Below are the code and all the weights of a small trained network. Each question names an input and a class and asks about switching units off, where a switched-off unit gives its printed mean instead of its output.

import numpy as np


def w(rows, s, z=0):
    codes = np.array(rows[::2]) - 128.0
    scale = np.full(codes.shape[1], s)
    scale[-1] = z or s
    return codes * scale


def norm(h):
    return h / np.sqrt((h * h).mean(-1, keepdims=True) + 1e-5)


def f(y):
    return np.maximum(y, 0)


def log_softmax(a):
    a = a - a.max(-1, keepdims=True)
    return a - np.log(np.exp(a).sum(-1, keepdims=True))


def net(x, mask):
    res = np.array(x, float).reshape(1, 3) / 4 @ E
    u = 0
    for l in range(3):
        y = f(norm(res) @ A[l][:, :-1].T + A[l][:, -1])
        res = res + np.where(mask[u : u + 8], y, B[l][:, -1]) @ B[l][:, :-1]
        u += 8
    return log_softmax(norm(res)[-1] @ U[:, :-1].T + U[:, -1])


A, B = {}, {}
E = w([
[122,194,85,78,254],'x0',
[131,61,19,118,111],'x1',
[17,202,167,213,132],'x2',
],0.0066)
A[0] = w([
[119,191,238,163,120,79],'0.n0',
[108,83,106,133,130,53],'0.n1',
[129,35,82,168,84,27],'0.n2',
[144,83,139,167,97,3],'0.n3',
[107,101,89,90,167,67],'0.n4',
[133,145,109,226,12,161],'0.n5',
[79,169,181,55,91,59],'0.n6',
[80,79,124,116,104,15],'0.n7',
],0.011,0.0049)
B[0] = w([
[90,25,111,211,216,250],'0.n0',
[51,164,117,98,103,143],'0.n1',
[36,120,149,232,219,200],'0.n2',
[42,112,145,216,159,148],'0.n3',
[215,93,34,125,227,172],'0.n4',
[147,136,55,192,55,253],'0.n5',
[121,81,109,253,148,162],'0.n6',
[62,13,113,239,130,138],'0.n7',
],0.0077,0.0061)
A[1] = w([
[104,169,253,164,159,97],'1.n0',
[159,149,91,42,67,37],'1.n1',
[189,145,105,58,171,128],'1.n2',
[110,96,125,219,42,178],'1.n3',
[141,154,83,44,217,157],'1.n4',
[100,104,122,79,69,1],'1.n5',
[191,153,135,98,39,32],'1.n6',
[85,184,231,138,154,120],'1.n7',
],0.013,0.0069)
B[1] = w([
[52,9,106,203,80,161],'1.n0',
[38,131,124,195,98,134],'1.n1',
[103,153,63,144,210,185],'1.n2',
[175,134,162,37,72,247],'1.n3',
[179,180,51,117,179,217],'1.n4',
[110,37,93,93,64,128],'1.n5',
[89,140,184,124,49,132],'1.n6',
[42,43,100,226,29,152],'1.n7',
],0.011,0.012)
A[2] = w([
[18,182,10,162,140,50],'2.n0',
[133,133,86,147,244,118],'2.n1',
[107,144,235,92,155,116],'2.n2',
[17,59,176,246,118,129],'2.n3',
[67,137,175,157,152,75],'2.n4',
[66,156,89,94,123,115],'2.n5',
[219,84,158,122,139,152],'2.n6',
[169,131,115,28,154,4],'2.n7',
],0.012,0.0041)
B[2] = w([
[178,212,183,56,98,219],'2.n0',
[163,123,78,139,214,228],'2.n1',
[165,110,4,132,86,130],'2.n2',
[78,48,121,219,137,255],'2.n3',
[61,116,130,177,106,145],'2.n4',
[147,181,86,35,86,149],'2.n5',
[79,207,104,178,167,158],'2.n6',
[93,23,119,229,181,150],'2.n7',
],0.011)
U = w([
[78,174,223,86,167,3],'0',
[167,187,49,115,218,224],'1',
[150,139,149,96,38,186],'2',
[72,148,209,101,153,1],'3',
[32,24,98,248,98,166],'4',
],0.015,0.0081)

Each question gives the input, the list of numbers given to net, and the class t.
The units are the neurons (one row each of A and B). Each row of codes is followed by its name. A weight is (code - 128) times the scale printed after its matrix; where a second scale follows, it is the last column's (A, B and U).
mask holds one flag per neuron, layer by layer. A switched-off neuron (its flag False) gives its mean, the last column of its row in B, instead of its output. The means were averaged over made-up inputs and are rounded, as every weight is.
A unit's drop is (log p(t) with every unit on - log p(t) with that unit switched off) / (log p(t) with every unit on - log p(t) with every unit switched off).
The circuit of an input: a set's keep is (log p(t) with only the set's units on - log p(t) with every unit switched off) / (log p(t) with every unit on - log p(t) with every unit switched off). Starting from the 12 units with the biggest drops (on a tie, the unit counted first), units are removed one at a time, each time the one whose removal leaves the highest keep (on an exact tie, the one counted first), for as long as the keep stays at least 0.8.
circuit, biggest first: the units of the circuit, biggest drop first
unit that matters most: the unit with the biggest drop
k most important neurons: the k neurons with the biggest drops, biggest first
top k neurons in layer l: the k neurons of layer l with the biggest drops, biggest first
input [-1,2,-3], class 1: circuit, biggest first -> (2.n3)
input [5,-1,3], class 4: circuit, biggest first -> (0.n5, 1.n7)
input [-5,0,7], class 2: 3 most important neurons -> (1.n3, 0.n5, 0.n2)
input [-5,0,-1], class 2: 3 most important neurons -> (1.n3, 0.n5, 0.n0)
input [-6,1,-1], class 2: 2 most important neurons -> (1.n3, 0.n5)
input [7,0,6], class 4: 2 most important neurons -> (1.n7, 1.n0)
input [7,-8,-2], class 4: 3 most important neurons -> (1.n0, 1.n7, 0.n4)
input [-4,1,5], class 2: 2 most important neurons -> (1.n3, 0.n5)
input [-6,-1,-3], class 2: 2 most important neurons -> (1.n3, 2.n3)
input [-4,0,-5], class 2: top 2 neurons in layer 1 -> (1.n3, 1.n2)
input [-2,1,-2], class 2: top 2 neurons in layer 2 -> (2.n3, 2.n1)
input [-8,-7,-6], class 2: 2 most important neurons -> (1.n3, 2.n3)
input [-3,1,-3], class 2: 4 most important neurons -> (1.n3, 0.n0, 2.n3, 1.n4)
input [-8,-7,-5], class 2: 2 most important neurons -> (1.n3, 2.n3)
input [1,4,7], class 2: unit that matters most -> 2.n3
